(in the rows, 128 means zero)
Each row has a class, written as a number after it.
[117 154 117 143 138 136 131 120 125 129 110 116 166 137 125 195 209 140
 124 124 143 132 138 109 123 126 137 124 156 143 126 136 137 131 133 185] => 2
[131 115 114 147 130 153 128 127 126 130 114 135 108 144 114 205 136 110
 130 123 102 128 139 102 121 128 134 117 144 135 151  92 122 122 135 135] => 1
[135 133 122 129 143 150 121 137 127 133  97 130 174 158 138 240 197 154
 139 121 148 128 138  95 114 130 108 135 161 131 130 133 137 132 146 185] => 2
[135 112 126 140 141 143 121 131 133 125 109 135 153 154 128 232 155 119
 140 131 130 129 140 102 120 142 140 127 146 123 150 143  95 131 147 160] => 2
[144 105 144 136 143 131 124 129 133 120 106 136 148 145 135 226 167 119
 143 125 140 126 140  94 118 144 160 133 141 120 151 169 122 123 153 154] => 0
[130  93 136 141 136 135 111 119 129 123 115 145 125 143 133 178 114 111
 143 133 127 123 132 112 127 149 133 131 129 116 145 146 118 124 132 117] => 1
[140 116 123 158 131 130 129 119 136 114 127 130  71 134 102 150 126  75
 120 128  99 140 138  94 161 153 137  83 127 130 170 119 106 119 128  97] => 1
[124  99 119 143 130 148 128 118 131 120 131 133  84 142 108 166 104 115
 139 125 106 128 130 107 148 143 128 110 128 128 148 113 123 120 132 107] => 1
[132  78 135 148 129 129 123 120 131 113 122 134 102 139 119 195 108  80
 135 129 115 127 138 101 122 154 138 118 124 117 169 141 110 132 143 106] => 1
[135 160 106 172 117 132 137 130 128 120 105 126 137 140  94 196 205 104
 104 120 118 142 146  85 141 113 140 100 152 148 152  95 123 134 147 163] => 2
[128  97 123 147 138 145 132 121 134 121 108 130  95 141 115 178 124  97
 132 122 120 130 132 104 140 144 134 110 132 131 153 126 117 126 134 131] => 1
[137 113 137 122 149 146 125 131 119 131  92 126 177 164 143 252 210 138
 148 114 153 122 142  82 117 142 142 141 157 121 146 178 123 121 154 191] => 0
[125 113 134 142 131 123 125 124 134 119 121 123 112 136 124 150 144 110
 133 124 118 127 133 108 139 145 135 116 131 116 148 166 119 126 130 120] => 1
[129  99 133 152 129 132 124 119 131 122 125 130  90 144 116 182 117  89
 132 122 114 134 137  98 138 146 135 112 134 118 159 134 119 121 137 105] => 1
[138  97 148 116 142 131 114 126 127 128 128 129 130 146 150 177 156 137
 152 119 150 131 128  97 132 161 131 133 130 111 143 200 121 125 128 139] => 0
[123 121 124 151 130 121 131 125 130 118 123 130 101 136 103 153 135  93
 124 128 101 135 138 101 147 132 122 102 127 128 169 129 114 127 131 112] => 1
[129 116 132 143 131 131 126 137 150 123 127 133 107 129 117 153 136 104
 128 124 123 135 128 112 144 137 134 121 134 123 148 137 125 125 133 119] => 1
[125 103 127 141 133 136 126 122 132 115 133 137  84 137 123 158 123 104
 130 120 117 128 131 102 149 144 136 100 131 102 146 146 120 127 134 102] => 1
[129 132 117 148 148 151 125 131 126 137 101 137 162 153 118 241 194 130
 128 118 137 123 151  86 120 123 138 130 157 125 143 122 129 130 148 182] => 2
[132 103 152 116 146 128 119 131 127 137 112 131 171 141 157 200 182 147
 156 125 155 126 133 100 113 150 145 144 140 115 137 217 127 127 148 173] => 0
[133 108 161 117 156 133 116 128 129 126 117 127 130 145 161 190 198 139
 162 120 153 127 133  82 139 163 143 128 144 115 148 246 131 125 144 148] => 0
[125  88 111  96 137 186 119 134 118 141 130 140 124 158 148 231 103 153
 160 114 129 116 123 112 115 136 133 137 141 112 127 105 131 117 144 143] => 0
[122 105 125 152 130 127 122 130 131 121 125 134  94 137 117 158 121  92
 128 125 110 131 131 103 144 142 126 110 125 122 163 130 111 125 140 108] => 1
[132 112 130 124 138 144 122 129 116 130 113 131 155 144 143 195 144 142
 146 116 139 136 130 113 116 135 133 139 137 125 139 137 129 148 142 165] => 0
[125 110 126 163 125 126 122 125 142 127 133 129  76 139 104 153 115  76
 124 123 103 134 132 100 153 141 136  95 129 126 161 123 115 128 130  95] => 1
[137  98 131 121 119 149 115 132 123 129 108 136 150 155 146 231 150 132
 156 121 142 126 133 108 117 139 144 137 143 125 145 147 121 118 146 156] => 0
[128 120 122 132 140 142 119 130 134 129 111 124 137 147 132 203 171 136
 133 122 138 125 138 105 131 129 135 124 146 129 138 130 131 127 136 159] => 2
[136  98 142 111 136 142 122 126 128 131 117 133 146 148 151 203 152 129
 149 122 135 125 131 102 130 145 145 136 134 123 142 173 122 125 142 139] => 0
[139 117 148 100 134 137 122 132 123 139 119 125 162 140 168 169 153 164
 155 125 147 121 124 123 111 140 136 148 134 113 121 182 132 130 143 160] => 0
[137 146 150 104 144 125 120 134 127 132 119 121 158 132 152 138 205 161
 148 126 156 121 127 120 129 142 136 136 140 124 120 203 139 131 136 168] => 2
[124 112 120 146 124 134 130 124 130 124 122 130  84 140 116 184 143  99
 132 127 116 129 150 101 147 140 139 106 137 133 152 128 120 125 122 116] => 1
[138 120 139 103 151 143 113 136 116 142 111 129 182 147 155 208 182 172
 157 124 158 122 133 107 112 140 142 144 147 114 119 171 137 134 147 187] => 0
[141 133 118 133 135 150 124 123 127 129  95 126 157 160 113 238 203 144
 128 116 136 129 143  99 126 129 176 122 158 140 129 130 128 135 143 178] => 2
[132 115 119 148 139 152 130 130 125 128  96 136 153 156 121 252 179 124
 129 116 140 125 146  83 123 131 141 122 150 129 150 105 126 126 149 169] => 2
[133 155 116 151 133 148 131 132 131 122 107 123 149 137 109 191 210 128
 117 119 133 133 141  93 132 119 132 111 156 141 128 124 130 129 129 176] => 2
[135 119 132 126 144 139 128 137 123 132 106 129 185 147 125 215 200 144
 149 123 154 125 141 103 117 140 150 142 145 115 134 168 123 129 144 184] => 2
